Here is a tiny trained network, its code and every weight. The questions are about switching its units off for an input and a target symbol, where a switched-off unit gives its printed mean instead of its output.

import numpy as np


def w(rows, s, z=0):
    codes = np.array(rows[::2]) - 128.0
    scale = np.full(codes.shape[1], s)
    scale[-1] = z or s
    return codes * scale


def f(y):
    return np.maximum(y, 0)


def softmax(a):
    e = np.exp(a - a.max(-1, keepdims=True))
    return e / e.sum(-1, keepdims=True)


def log_softmax(a):
    a = a - a.max(-1, keepdims=True)
    return a - np.log(np.exp(a).sum(-1, keepdims=True))


def net(x, mask):
    ids = ['ΔΘΣαβμφ'.index(c) for c in x.split()]
    T = len(ids)
    res = E[ids] + P[:T]
    r = res
    for j in range(2):
        rows = slice(4 * j, 4 * j + 4)
        q, k, v = (r @ M[0][rows].T for M in (Q, K, V))
        z = softmax(np.where(np.tri(T) > 0, q @ k.T / 4**0.5, -1e9)) @ v
        o = O[0][rows]
        res = res + np.where(mask[j], z, o[:, -1]) @ o[:, :-1]
    y = f(res @ A[0][:, :-1].T + A[0][:, -1])
    res = res + np.where(mask[2:10], y, B[0][:, -1]) @ B[0][:, :-1]
    return log_softmax(res[-1] @ U[:, :-1].T + U[:, -1])


Q, K, V, O, A, B = {}, {}, {}, {}, {}, {}
E = w([
[151,64,163,112],'Δ',
[206,77,98,110],'Θ',
[172,38,129,227],'Σ',
[13,193,170,96],'α',
[153,120,209,63],'β',
[55,32,33,2],'μ',
[154,217,98,110],'φ',
],0.0082)
P = w([
[159,158,146,118],'0',
[81,96,80,132],'1',
[43,53,53,121],'2',
[36,38,57,110],'3',
[23,31,54,101],'4',
[12,33,50,78],'5',
[3,37,53,53],'6',
],0.0044)
Q[0] = w([
[49,17,5,107],'h0',
[227,197,235,79],'h0',
[154,223,176,219],'h0',
[34,3,9,98],'h0',
[44,91,53,120],'h1',
[236,130,203,113],'h1',
[121,231,201,171],'h1',
[54,243,206,146],'h1',
],0.0061)
K[0] = w([
[22,126,111,39],'h0',
[254,80,121,154],'h0',
[191,153,180,232],'h0',
[12,124,118,35],'h0',
[172,143,208,73],'h1',
[45,129,8,141],'h1',
[175,115,78,254],'h1',
[251,122,82,251],'h1',
],0.0057)
V[0] = w([
[80,178,231,214],'h0',
[46,200,229,94],'h0',
[57,154,170,44],'h0',
[43,210,158,227],'h0',
[218,117,105,37],'h1',
[45,59,20,45],'h1',
[57,169,2,110],'h1',
[21,116,195,16],'h1',
],0.0063)
O[0] = w([
[73,84,223,47,2],'h0',
[7,58,176,45,60],'h0',
[46,103,56,102,156],'h0',
[25,114,253,149,27],'h0',
[214,157,25,79,154],'h1',
[40,115,28,242,243],'h1',
[23,217,75,218,148],'h1',
[26,43,36,52,148],'h1',
],0.0058,0.0036)
A[0] = w([
[181,7,234,202,138],'n0',
[126,68,172,60,193],'n1',
[64,253,72,243,107],'n2',
[236,248,75,156,163],'n3',
[26,164,103,194,240],'n4',
[140,191,146,172,1],'n5',
[199,122,227,248,120],'n6',
[149,247,171,44,235],'n7',
],0.005,0.0047)
B[0] = w([
[114,37,233,193,172],'n0',
[105,71,61,34,158],'n1',
[31,109,62,205,196],'n2',
[218,249,95,96,214],'n3',
[38,60,195,154,254],'n4',
[23,40,43,70,128],'n5',
[185,68,175,235,170],'n6',
[2,226,173,45,162],'n7',
],0.0055,0.0064)
U = w([
[14,80,193,110,156],'Δ',
[107,254,141,89,171],'Θ',
[90,166,27,191,6],'Σ',
[148,75,118,38,136],'α',
[184,82,178,225,87],'β',
[248,159,69,64,112],'μ',
[161,71,128,47,251],'φ',
],0.0062,0.0026)

Each question gives the input, a string of symbols that net reads in full, and the target symbol t.
The units are the heads (4 rows each of Q, K, V and O) and the neurons (one row each of A and B). Each row of codes is followed by its name. A weight is (code - 128) times the scale printed after its matrix; where a second scale follows, it is the last column's (O, A, B and U).
mask holds one flag per unit, heads first, then neurons. A switched-off unit (its flag False) gives its mean, the last column of its rows in O or B, instead of its output. The means were averaged over made-up inputs and are rounded, as every weight is.
A unit's drop is (log p(t) with every unit on - log p(t) with that unit switched off) / (log p(t) with every unit on - log p(t) with every unit switched off).
The circuit of an input: a set's keep is (log p(t) with only the set's units on - log p(t) with every unit switched off) / (log p(t) with every unit on - log p(t) with every unit switched off). Starting from all 10 units, units are removed one at a time, each time the one whose removal leaves the highest keep (on an exact tie, the one counted first), for as long as the keep stays at least 0.8.
units of the circuit, in order: the units of the circuit, biggest drop first
unit that matters most: the unit with the biggest drop
top k neurons: the k neurons with the biggest drops, biggest first
heads that matter: for each layer, one digit per head in row order, 1 if its drop is at least 0.15 and else 0, layers parted by /
drop of u: that unit's drop, to one decimal
input Θ Θ Δ, target μ: heads that matter -> 11
input Θ Σ Δ Σ Θ μ, target Σ: unit that matters most -> h0
input Σ α Σ, target Δ: heads that matter -> 10
input Σ μ μ Σ Δ Σ Θ, target Σ: heads that matter -> 11
input Θ μ α α φ, target Δ: units of the circuit, in order -> [h0, n4, h1]
input Θ Σ Σ Θ Θ, target μ: top 2 neurons -> [n3, n4]
input Σ Σ Σ, target β: units of the circuit, in order -> [h1, h0, n6]
input μ φ μ Θ Σ Σ Σ, target Σ: units of the circuit, in order -> [h1, h0]
input Σ φ α Θ, target Δ: top 2 neurons -> [n3, n4]
input Σ Σ α α Θ Σ, target Δ: drop of h1 -> 0.1
input α Θ α Δ, target Δ: drop of n7 -> 0.0
input α Θ Σ α Σ φ, target Δ: drop of h0 -> 0.9
